Each row has a name. After each piece below comes the name of the row it's from, unless a question asks for something else. Each question is about the rows just above it. Places in a row count from 1.

U: 106; 92; 94; 90; 103; 101; 111; 110; 103; 100; 96; 99; 112; 95; 88; 87; 103; 111; 106; 126; 111; 82; 94; 96; 73; 84; 93; 112; 102; 106; 117; 110; 72; 104; 153; 122; 114; 107; 94; 117; 113; 99; 96; 164; 88; 115; 97; 109; 96; 91; 97; 88; 95; 115; 91; 74; 120; 99; 86; 86; 103; 135
R: 88; 111; 90; 81; 92; 117; 86; 100; 95; 108; 76; 104; 118; 105; 78; 102; 121; 109; 116; 82; 111; 116; 118; 100; 103; 81; 94; 104; 110; 67; 131; 115; 110; 110; 154; 88; 126; 102; 113; 73; 95; 124; 141; 113; 87; 103; 98; 119; 102; 102; 93; 121; 105; 84; 111; 119; 88; 117; 88; 108; 125; 71
S: 103; 91; 106; 99; 103; 93; 106; 69; 100; 108; 90; 106; 77; 114; 101; 113; 80; 92; 122; 109; 113; 113; 103; 106; 99; 117; 110; 96; 130; 108; 106; 114; 94; 102; 74; 94; 75; 101; 101; 115; 90; 86; 13; 87; 99; 78; 94; 105; 128; 93; 96; 119; 97; 100; 129; 53; 83; 100; 102; 110; 110; 159
P: 101; 92; 103; 78; 94; 90; 78; 119; 108; 116; 105; 85; 125; 112; 91; 97; 89; 86; 96; 119; 102; 88; 104; 93; 141; 101; 136; 87; 99; 109; 117; 96; 104; 120; 102; 92; 121; 94; 121; 106; 88; 97; 97; 61; 118; 124; 124; 109; 89; 130; 97; 98; 93; 114; 77; 104; 97; 119; 103; 92; 110; 106
Where does 101; 92; 103; 78; 94; 90; 78; 119; 108; 116; 105; 85; 125; 112; 91; 97; 89; 86; 96; 119; 102; 88; 104; 93; 141; 101; 136; 87; 99; 109; 117; 95; 104; 120; 102; 92; 121; 94; 121; 106; 88; 97; 97; 61; 118; 124; 124; 109; 89; 130; 97; 98; 93; 114; 77; 104; 97; 119; 103; 92; 110; 106 differ from P, and what was there?	32, 96
Which row holds 119; 96; 93; 128; 105; 94; 78 read backwards?	S

zabaf: 98; 51; 70; 95
neba: 44; 96; 35; 117
kifep: 77; 137; 77; 75
devut: 111; 97; 51; 169
varo: 98; 71; 140; 122
nuriz: 51; 97; 111; 129
resiv: 103; 87; 64; 141
Bifuz: 130; 122; 71; 140
muna: 98; 133; 144; 70
pebo: 111; 113; 64; 127
Bufo: 120; 109; 53; 173
asked: 111; 97; 51; 169	devut
Changed zabaf: 98; 51; 71; 95. Place and old value:	3, 70
64; 113 is which row, read backwards?	pebo
140; 71; 122 is which row, read backwards?	Bifuz

